Here is a tiny trained network, its code and every weight. The questions are about switching its units off for an input and a class, where a switched-off unit gives its printed mean instead of its output.

import numpy as np


def w(rows, s, z=0):
    codes = np.array(rows[::2]) - 128.0
    scale = np.full(codes.shape[1], s)
    scale[-1] = z or s
    return codes * scale


def norm(h):
    return h / np.sqrt((h * h).mean(-1, keepdims=True) + 1e-5)


def f(y):
    return np.maximum(y, 0)


def log_softmax(a):
    a = a - a.max(-1, keepdims=True)
    return a - np.log(np.exp(a).sum(-1, keepdims=True))


def net(x, mask):
    res = np.array(x, float).reshape(1, 4) / 4 @ E
    u = 0
    for l in range(2):
        y = f(norm(res) @ A[l][:, :-1].T + A[l][:, -1])
        res = res + np.where(mask[u : u + 16], y, B[l][:, -1]) @ B[l][:, :-1]
        u += 16
    return log_softmax(norm(res)[-1] @ U[:, :-1].T + U[:, -1])


A, B = {}, {}
E = w([
[139,197,251,110],'x0',
[61,210,63,48],'x1',
[112,35,181,9],'x2',
[125,128,127,129],'x3',
],0.0026)
A[0] = w([
[153,228,78,183,138],'L0N0',
[208,64,170,212,148],'L0N1',
[137,62,177,103,88],'L0N2',
[71,159,130,223,145],'L0N3',
[138,87,70,127,163],'L0N4',
[19,114,125,152,114],'L0N5',
[164,144,219,181,77],'L0N6',
[158,40,93,174,89],'L0N7',
[27,54,94,179,104],'L0N8',
[142,107,92,127,146],'L0N9',
[117,146,106,26,94],'L0N10',
[196,51,165,150,132],'L0N11',
[153,91,97,207,2],'L0N12',
[144,210,69,132,102],'L0N13',
[147,165,115,253,145],'L0N14',
[125,89,77,135,159],'L0N15',
],0.0064,0.0049)
B[0] = w([
[98,102,134,227,228],'L0N0',
[164,159,44,36,252],'L0N1',
[185,74,166,194,180],'L0N2',
[153,135,92,36,204],'L0N3',
[87,121,47,165,192],'L0N4',
[158,143,104,141,144],'L0N5',
[183,195,93,156,187],'L0N6',
[50,78,169,135,183],'L0N7',
[169,126,184,142,167],'L0N8',
[105,115,103,170,164],'L0N9',
[108,138,106,83,182],'L0N10',
[65,148,189,253,220],'L0N11',
[202,15,78,47,145],'L0N12',
[90,101,162,207,182],'L0N13',
[143,154,118,14,242],'L0N14',
[78,108,85,149,186],'L0N15',
],0.0051,0.0043)
A[1] = w([
[101,84,160,70,160],'L1N0',
[157,176,236,122,139],'L1N1',
[101,219,216,158,62],'L1N2',
[165,91,87,187,204],'L1N3',
[254,118,119,164,236],'L1N4',
[120,217,97,156,162],'L1N5',
[133,146,154,164,186],'L1N6',
[169,203,155,41,106],'L1N7',
[176,37,134,177,120],'L1N8',
[188,234,106,176,135],'L1N9',
[155,61,57,116,177],'L1N10',
[115,127,37,104,175],'L1N11',
[199,159,159,58,170],'L1N12',
[49,113,66,99,147],'L1N13',
[152,120,35,24,1],'L1N14',
[67,210,127,101,49],'L1N15',
],0.008,0.0032)
B[1] = w([
[157,182,41,204,180],'L1N0',
[238,106,77,51,212],'L1N1',
[75,23,190,90,197],'L1N2',
[111,217,160,117,230],'L1N3',
[129,97,68,103,226],'L1N4',
[75,148,139,148,232],'L1N5',
[151,60,112,76,184],'L1N6',
[79,252,91,247,220],'L1N7',
[77,152,132,99,201],'L1N8',
[115,88,170,124,239],'L1N9',
[121,100,219,127,230],'L1N10',
[209,123,140,74,253],'L1N11',
[83,193,91,188,214],'L1N12',
[204,166,140,117,248],'L1N13',
[146,1,181,113,204],'L1N14',
[118,65,130,162,185],'L1N15',
],0.0054,0.0046)
U = w([
[221,60,121,61,195],'0',
[137,255,75,180,144],'1',
[22,57,210,161,3],'2',
],0.016,0.0018)

Each question gives the input, the list of numbers given to net, and the class t.
The units are the neurons (one row each of A and B). Each row of codes is followed by its name. A weight is (code - 128) times the scale printed after its matrix; where a second scale follows, it is the last column's (A, B and U).
mask holds one flag per neuron, layer by layer. A switched-off neuron (its flag False) gives its mean, the last column of its row in B, instead of its output. The means were averaged over made-up inputs and are rounded, as every weight is.
A unit's drop is (log p(t) with every unit on - log p(t) with that unit switched off) / (log p(t) with every unit on - log p(t) with every unit switched off).
unit that matters most: the unit with the biggest drop
top k neurons: the k neurons with the biggest drops, biggest first
k most important neurons of layer l: the k neurons of layer l with the biggest drops, biggest first
drop when u is switched off: that unit's drop, to one decimal
input [-6,-8,1,-2], class 2: top 3 neurons -> [L0N7; L0N11; L1N1]
input [7,1,0,3], class 2: 2 most important neurons of layer 1 -> [L1N2; L1N9]
input [3,-3,0,5], class 1: unit that matters most -> L0N1
input [0,8,1,6], class 0: 2 most important neurons of layer 1 -> [L1N7; L1N12]
input [-6,7,1,-5], class 0: top 4 neurons -> [L0N11; L1N7; L1N11; L1N12]
input [3,7,0,-2], class 2: top 4 neurons -> [L0N1; L0N14; L0N3; L0N13]
input [-6,0,1,3], class 2: 2 most important neurons of layer 1 -> [L1N1; L1N10]
input [4,1,4,7], class 1: top 2 neurons -> [L0N11; L0N0]
input [-4,0,-8,0], class 0: 3 most important neurons of layer 0 -> [L0N14; L0N3; L0N11]
input [-1,-5,1,8], class 2: 4 most important neurons of layer 1 -> [L1N7; L1N1; L1N10; L1N0]
input [-1,0,-6,2], class 0: 2 most important neurons of layer 0 -> [L0N14; L0N3]
input [8,-5,-1,6], class 1: 2 most important neurons of layer 1 -> [L1N7; L1N12]
input [-8,-1,-7,8], class 0: 3 most important neurons of layer 0 -> [L0N14; L0N11; L0N3]
input [1,4,7,-6], class 1: unit that matters most -> L1N0
input [-5,0,5,-6], class 2: top 3 neurons -> [L0N1; L0N14; L1N1]
input [-5,6,1,1], class 0: top 3 neurons -> [L0N11; L1N7; L1N11]
input [2,2,-5,-5], class 2: drop when L0N0 is switched off -> 0.4
